Each row has a name. After each piece below comes the name of the row it's from, unless a question asks for something else. Each question is about the rows just above it.

[ 99 168 153 176 107 114  97 152 179 112]  puseb
[107  96 114 176 175 152  99 121 179 153]  vigi
[168 153 176 107 113 120 120 141 165 115]  fet
[ 99 153 175 176 107 114  97 152 179 121]  buli
[112  99 168 153 176 107 114  97 152 179] is which row reordered? => puseb
q: [ 99 153 175] => buli
q: [168 153 176 107 114] => puseb
Go on from [ 99 121] to the end of its row. => [179 153]
The rest of the row after [176 107 113]: => [120 120 141 165 115]
[ 99 168 153] is in which row? => puseb
Put [121  99 153 175 176 107 114  97 152 179] back in order: which row is it? => buli

[127 138 114 108 123 133 139 127 128 122 135 123 124 135 127 128 118 130
 121 140 110 129 131 121 133 146 132 135 130 121 122 124 144 139 145 128
 137 120 128 123 133 133 141 130 126 114 115]  puseb
[124 135 116 101 113 131 141 113 123 105 137 114 125 145 116 128 120 132
 114 133 119 134 134 120 127 141 133 134 142 112 123 117 149 124 137 131
 147 116 129 118 130 136 135 125 129 110 128]  gat
[125 121 130 125 119 129 134 114 131 114 126 121 134 143 134 127 144 132
 127 124 138 141 127 131 119 115 133 127 137 127 137 125 119 112 128 124
 139 127 129 119 121 128 119 119 133 123 122]  lifos
[128 124 139 128 129 119 144 121 126 113 138 117 124 140 120 127 115 132
 116 141 109 131 135 119 133 148 134 139 133 114 119 121 151 135 138 131
 145 117 128 118 133 136 142 127 129 111 128]  Folid
[125 149 107  75 108 161 171 125 127 104 149 103 117 142 106 117  99 147
 114 160  80 139 161 122 146 168 141 170 113 104  92 124 179 151 148 143
 162 113 121 103 137 143 165 115 148  85 135]  vuga
[127 138 114 108 123 133 139 127 128 122 135 123 124 135 127 128 118 130
 121 140 110 129 131 121 133 146 132 135 130 121 122 124 144 139 135 128
 137 120 128 123 133 133 141 130 126 118 127]  vigi
[127  98 175 164 129 169 147 136 147 133 117 118 143 118 138 104 166 158
 165 123 150 161 162 174 127  76 136 167  76 150 114 157  92 108 119 139
 131 159 114 109 104 116 115  86 182 120 133]  gufot
[125 121 130 125 119 129 134  53 131 114 126 121 134 143 134 127 144 132
 127 124 138 141 127 131 119 115 133 104 137 127 137 104 119 112 128 124
 139 127 129 119 121 128 119 119 133 123 122]  mino
[125 149 107  75 108 161 146 125 127 104 149 103 117 142 106 117  99 147
 114 160  80 139 161 122 146 168 141 170 113 104  92 124 179 151 148 143
 162 113 121 103 137 143 165 115 148  85 127]  dek
[125 121 130 125 119 129 134 114 131 114 126 121 134 143 134 127 144 132
 127 124 138 141 127 131 119 115 133 127 137 127 137 125 119 112 128 124
 139 127 129 119 121 128 119 119 133 123 122] is in which row? => lifos

[ 76 139  63 196  68  67  79] : gufot
[ 91 119  80 134 191 156 172] : vuga
[142 117 159  99  85  64 204] : Gasa
[ 64 139 178  62 115 178 164] : vigi
[116 101 172 171 118 170 188] : Folid
[ 91 120  80 134 156 172 191] : dek
[141  98 141 172 166 195 113] : lifos
[140 200  52 196 133 121 110] : gat
Shared by dek and lifos: => [172]
[ 98 141 172 166 195 113] is in which row? => lifos
Shared by lifos and Folid: => [172]
[ 80 119 191 134 156 172  91] is which row reordered? => vuga

[146 202 184 137  99  95 208 157] -> buli
[ 99  96 202 173 130 111 199 166] -> Folid
[145 160 160 150 147  97 174 196] -> gufot
[146 184 184 137  99  97 173 197] -> Gasa
[146 202 183 137  99  95 208 157] -> vigi
[146 202 183 137  99  95 208 157] is in which row? => vigi
Go on from [202 184 137  99] to the end of its row. => [ 95 208 157]

[139 118 141 128 121 148 128 111 131  76] = vuga
[131 125 127 146 114 145 132 123 140 142] = dek
[138 118 141 128 128 131 121 103 137 163] = fet
[163 128 139 128 118 131 103 141 137 121] = gat
[111 138 141 128 121 148 120 145 146 126] = puseb
q: [111 138 141 128 121 148 120 145 146 126] => puseb
Go on from [139 118 141 128] to the end of its row. => [121 148 128 111 131  76]
Which row holds these entries in another order? [ 76 111 118 121 128 128 131 139 141 148] => vuga
[128 121 148 120] is in which row? => puseb
q: [138 118 141 128 128 131 121 103 137 163] => fet
Put [163 138 118 141 128 128 131 121 103 137] back in order: which row is it? => fet

[131 158 102 108 132 120 198 135 124 125 107 142  94  88 112  59]  gufot
[114 165 124 132 103  74 129 165 118 138 139  95 104 174 114 126]  puseb
[114 170  96  97 137 152 149 121 123  98  91 140 152 153 146 100]  vigi
[114 171  96  97 137 152 149 121 123  98  91 140  74 139 146 100]  Gasa
The rest of the row after [ 74 139 146]: => [100]
Go on from [120 198] to the end of its row. => [135 124 125 107 142  94  88 112  59]
Go on from [171  96] to the end of its row. => [ 97 137 152 149 121 123  98  91 140  74 139 146 100]
Which row holds these entries in another order? [123 137 139 140 114  96  74 100 152  91 171  97  98 149 121 146] => Gasa
Go on from [125 107 142  94] to the end of its row. => [ 88 112  59]
Shared by puseb and vigi: => [114]

[129 124  76 121 133 105] = lifos
[ 77 124 128  96 128  73] = puseb
[ 76 124 129 132 121 105] = buli
[ 77 124 129 121 105 121] = gufot
Put [ 76 105 121 124 129 133] back in order: which row is it? => lifos
[121 105  76 124 129 132] is which row reordered? => buli
Which value is in both buli and puseb? => [124]
q: [ 77 124 129 121 105 121] => gufot
[105 121 132 129 124  76] is which row reordered? => buli
q: [ 76 124 129 132 121 105] => buli
The rest of the row after [ 77 124 129]: => [121 105 121]

[111  64  72 147] = gat
[ 72 181 192  65] = vuga
[ 71  65 181 192] = Gasa
q: [111  64  72] => gat
After [ 72 181], its row goes on with => [192  65]
Which value is in both vuga and gat? => [72]
Put [192 181  65  72] back in order: which row is it? => vuga

[101 148 134 101 137] : dek
[101 149 134 101 137] : buli
[127 126 126 127 126] : mino
[125 121 125 125 123] : gufot
[122 123 124 124 124] : Folid
[117 122 120 116 121] : Gasa
After [101 149 134 101], its row goes on with => [137]
Put [126 127 126 126 127] back in order: which row is it? => mino
Shared by Gasa and Folid: => [122]

[125 151 128 152] : Folid
[145 140 149 139] : mino
[152 128 101 103] : Gasa
[ 55 153 126 119] : puseb
[144 141 125  91] : fet
[152 151 126 128] : lifos
[ 55 153 137 136] : gufot
q: [ 55 153 137 136] => gufot
Which row holds [145 140 149]? => mino
The row with [ 55 153 126 119] is => puseb
q: [128 101 103] => Gasa
Put [126 128 151 152] back in order: which row is it? => lifos

